[[113 116 119 119]
 [123 124 127 122]
 [105 108 108 117]]
:
[[113 119]
 [123 127]
 [105 108]]

[[125 124 114 137 136 136 126 128]
 [121 134 119 128 119 124 112 121]
 [133 118 111 123 117 125 106 130]
 [128 120 129 139 138 131 134 117]
 [135 134 128 147 120 123 121 120]]
:
[[125 114 136 126]
 [121 119 119 112]
 [133 111 117 106]
 [128 129 138 134]
 [135 128 120 121]]

[[111 128 122 133 129 117 114 108 116 125 115 125]
 [122 117 113 126 138 154 130 141 134 115 124 136]
 [133 137 132 140 137 120 131 134 131 123 133 127]
 [135 132 126 131 136 122 129 132 130 126 123 132]]
:
[[111 122 129 114 116 115]
 [122 113 138 130 134 124]
 [133 132 137 131 131 133]
 [135 126 136 129 130 123]]

[[118 125 132 129 131]
 [115 118 131 117 113]
 [122 141 104 108 112]
 [139 133 152 123 127]]
:
[[118 132 131]
 [115 131 113]
 [122 104 112]
 [139 152 127]]

[[139 129 114 134 127 130 116 128]
 [124 126 130 127 131 131 113 125]
 [130 124 129 116 129 127 139 125]
 [124 127 136 141 126 126 120 132]
 [126 126 151 133 133 130 134 128]
 [118 126 119 118 128 127 129 130]
 [133 127 130 134 129 127 111 127]
 [125 134 137 119 122 128 122 131]]
:
[[139 114 127 116]
 [124 130 131 113]
 [130 129 129 139]
 [124 136 126 120]
 [126 151 133 134]
 [118 119 128 129]
 [133 130 129 111]
 [125 137 122 122]]

[[124 139 125 119]
 [142 132 136 124]
 [138 139 142 118]
 [135 144 142 124]
 [133 132 133 138]
 [123 107 115 147]
 [118 125 123 136]]
:
[[124 125]
 [142 136]
 [138 142]
 [135 142]
 [133 133]
 [123 115]
 [118 123]]
---
[[116 137 133 127 114]
 [142 120 120 137 120]
 [155 131 129 137 100]
 [111 127 138 119 134]
 [121 108 115 128 125]
 [141 127 124 106 131]
 [112 116 119 113 131]]
:
[[142 120 120 137 120]
 [111 127 138 119 134]
 [141 127 124 106 131]]

[[130 140]
 [138 109]
 [147 148]
 [118 152]]
:
[[138 109]
 [118 152]]

[[120 127 102]
 [136 130 125]]
:
[[136 130 125]]

[[122 128 139]
 [141 141 136]
 [123 126 139]
 [120 125 140]
 [143 146 127]
 [139 136 123]
 [136 146 140]
 [122 117 144]
 [125 122 131]
 [153 148 110]]
:
[[141 141 136]
 [120 125 140]
 [139 136 123]
 [122 117 144]
 [153 148 110]]

[[132 110 105 119 130 142]
 [114 124 137 129  99 132]
 [114 115 139 147 111 129]
 [138 116 150 120 142 115]
 [141 138 141 112 121 108]
 [130 111 104 118 130 141]
 [143 108 114 126 131 145]
 [137 157 131 128 135 141]
 [127 139 135 112 103 119]
 [154 141 131 136 136 141]
 [133 141 137 110 109 113]
 [114 125 136 127  99 131]]
:
[[114 124 137 129  99 132]
 [138 116 150 120 142 115]
 [130 111 104 118 130 141]
 [137 157 131 128 135 141]
 [154 141 131 136 136 141]
 [114 125 136 127  99 131]]

[[125 128 126 128 127 127 113 128]
 [122 129 129 104 127 127 130 128]
 [121 128 129 100 128 127 132 128]]
:
[[122 129 129 104 127 127 130 128]]

[[143 137 106 134 143]
 [125 130 104 135 150]
 [129 150 104 126 137]
 [131 147  98 135 152]
 [129 136 105 128 138]
 [134 139 102 126 144]
 [124 150 101 129 138]
 [131 143 102 126 144]
 [144 139 105 133 143]
 [141 129 110 132 135]
 [135 129 104 134 151]]
:
[[125 130 104 135 150]
 [131 147  98 135 152]
 [134 139 102 126 144]
 [131 143 102 126 144]
 [141 129 110 132 135]]
